W =
[[ -80   63  457   73  211 -140  455   76  -68 -231  106 -195 -128  133
  -177  -43]
 [ 299 -375  -43  255   11  127   50   94  128  141 -447  138  257 -441
   221   90]
 [-155  137   46 -123  196 -274 -152  242 -189  310 -255 -231 -141 -293
  -185 -329]
 [ -47 -279 -247  305 -492  385 -315  179  395  191 -175 -120  -92 -287
   -66  385]
 [ -39  224  257 -306  450 -391  303 -186 -392 -253  108    7   -1  252
   -38 -385]
 [-449  313 -110 -417 -195 -191 -155 -296 -219 -361  525 -215 -390  510
  -330 -129]]
Rows and columns are counted from 0.
row 0 col 0: -80
row 1 col 13: -441
row 4 col 4: 450
row 5 col 11: -215
row 3 col 12: -92
row 5 col 13: 510
row 4 col 15: -385
row 1 col 10: -447
row 1 col 5: 127
row 5 col 7: -296
row 0 col 2: 457
row 4 col 14: -38
row 1 col 9: 141
row 5 col 12: -390
row 2 col 2: 46
row 5 col 4: -195
row 2 col 3: -123
row 1 col 2: -43
row 2 col 5: -274
row 2 col 0: -155
row 3 col 1: -279
row 0 col 1: 63
row 3 col 15: 385
row 3 col 2: -247
row 3 col 0: -47
row 1 col 8: 128
row 2 col 11: -231
row 0 col 13: 133
row 3 col 14: -66
row 5 col 0: -449

a =
[[  8.02   5.25   9.52  16.84  16.10  10.32  -8.28  -4.09   7.91  -7.70
  -17.43   2.47 -19.01  -5.89]
 [  8.71   5.27   6.41  19.62  11.40  21.95  -7.73  -8.10   8.29   3.77
  -14.03   3.85 -21.21 -17.96]
 [  7.69   4.89  10.78  21.75  14.85   9.61  -9.31  -4.64   6.55  -6.96
  -16.72   6.81 -16.57  -4.41]
 [-12.95  -8.75 -12.35  -9.81  -8.48  -7.66  -2.98   5.83   6.99  -2.44
   16.32  15.85   7.51  18.15]
 [  7.58   3.24   3.91   7.14   1.10  21.60   3.56  -6.71  -1.04  15.30
   -8.90 -10.40  -8.72 -23.38]
 [-10.37  -7.03 -12.61  -7.81  -5.50  -0.68  -5.14   5.45  10.56  -1.06
   13.97  14.33  -1.36  11.15]
 [ -9.85  -7.92 -10.99  -1.33 -18.34  -2.65  -2.87  -0.60  -4.38   9.11
   16.60  11.66   9.01  -0.28]
 [  1.98  -0.08  -6.81  -4.69  -0.15  22.74   1.41   0.32   8.90  13.80
    1.63  -7.15 -14.51 -18.32]
 [  6.48   3.89  12.82  30.19   5.68   7.24  -7.58 -10.54  -4.53   1.25
  -14.10  12.24  -3.54  -7.10]
 [  4.82   2.87   2.84   9.88  16.99  22.88  -6.76   1.53  21.20  -0.16
   -8.70   6.43 -22.33  -4.14]]
Rows and columns are counted from 0.
row 0 col 0 => 8.02
row 3 col 10 => 16.32
row 7 col 13 => -18.32
row 8 col 8 => -4.53
row 5 col 8 => 10.56
row 9 col 6 => -6.76
row 3 col 12 => 7.51
row 2 col 10 => -16.72
row 3 col 13 => 18.15
row 7 col 11 => -7.15
row 5 col 1 => -7.03
row 1 col 3 => 19.62
row 8 col 11 => 12.24
row 0 col 1 => 5.25
row 4 col 2 => 3.91
row 7 col 9 => 13.80
row 5 col 6 => -5.14
row 3 col 1 => -8.75
row 3 col 4 => -8.48
row 9 col 13 => -4.14
row 6 col 12 => 9.01
row 4 col 3 => 7.14
row 4 col 9 => 15.30
row 1 col 9 => 3.77
row 4 col 7 => -6.71
row 5 col 10 => 13.97
row 2 col 7 => -4.64
row 3 col 7 => 5.83
row 9 col 5 => 22.88
row 1 col 4 => 11.40
row 9 col 3 => 9.88
row 9 col 11 => 6.43
row 6 col 11 => 11.66
row 8 col 12 => -3.54
row 2 col 2 => 10.78
row 7 col 6 => 1.41
row 0 col 4 => 16.10

x =
array([[ 654,  466,   41,  322,  589, -600,  308],
       [-573, -436, -642, -303,   34, -554, -109],
       [-360, -662,  -79,  332, -463, -361,  -76]])
Rows and columns are counted from 0.
(0, 0)	654
(1, 0)	-573
(0, 4)	589
(1, 4)	34
(1, 2)	-642
(1, 3)	-303
(2, 0)	-360
(1, 6)	-109
(2, 3)	332
(2, 4)	-463
(1, 5)	-554
(0, 6)	308

A = 17,497,348,37,364
A[0] -> 17
A[2] -> 348

M = array([-0.79,  1.27, -0.26, -0.54, -1.20])
M[0] = -0.79
M[-4] = 1.27
M[2] = -0.26
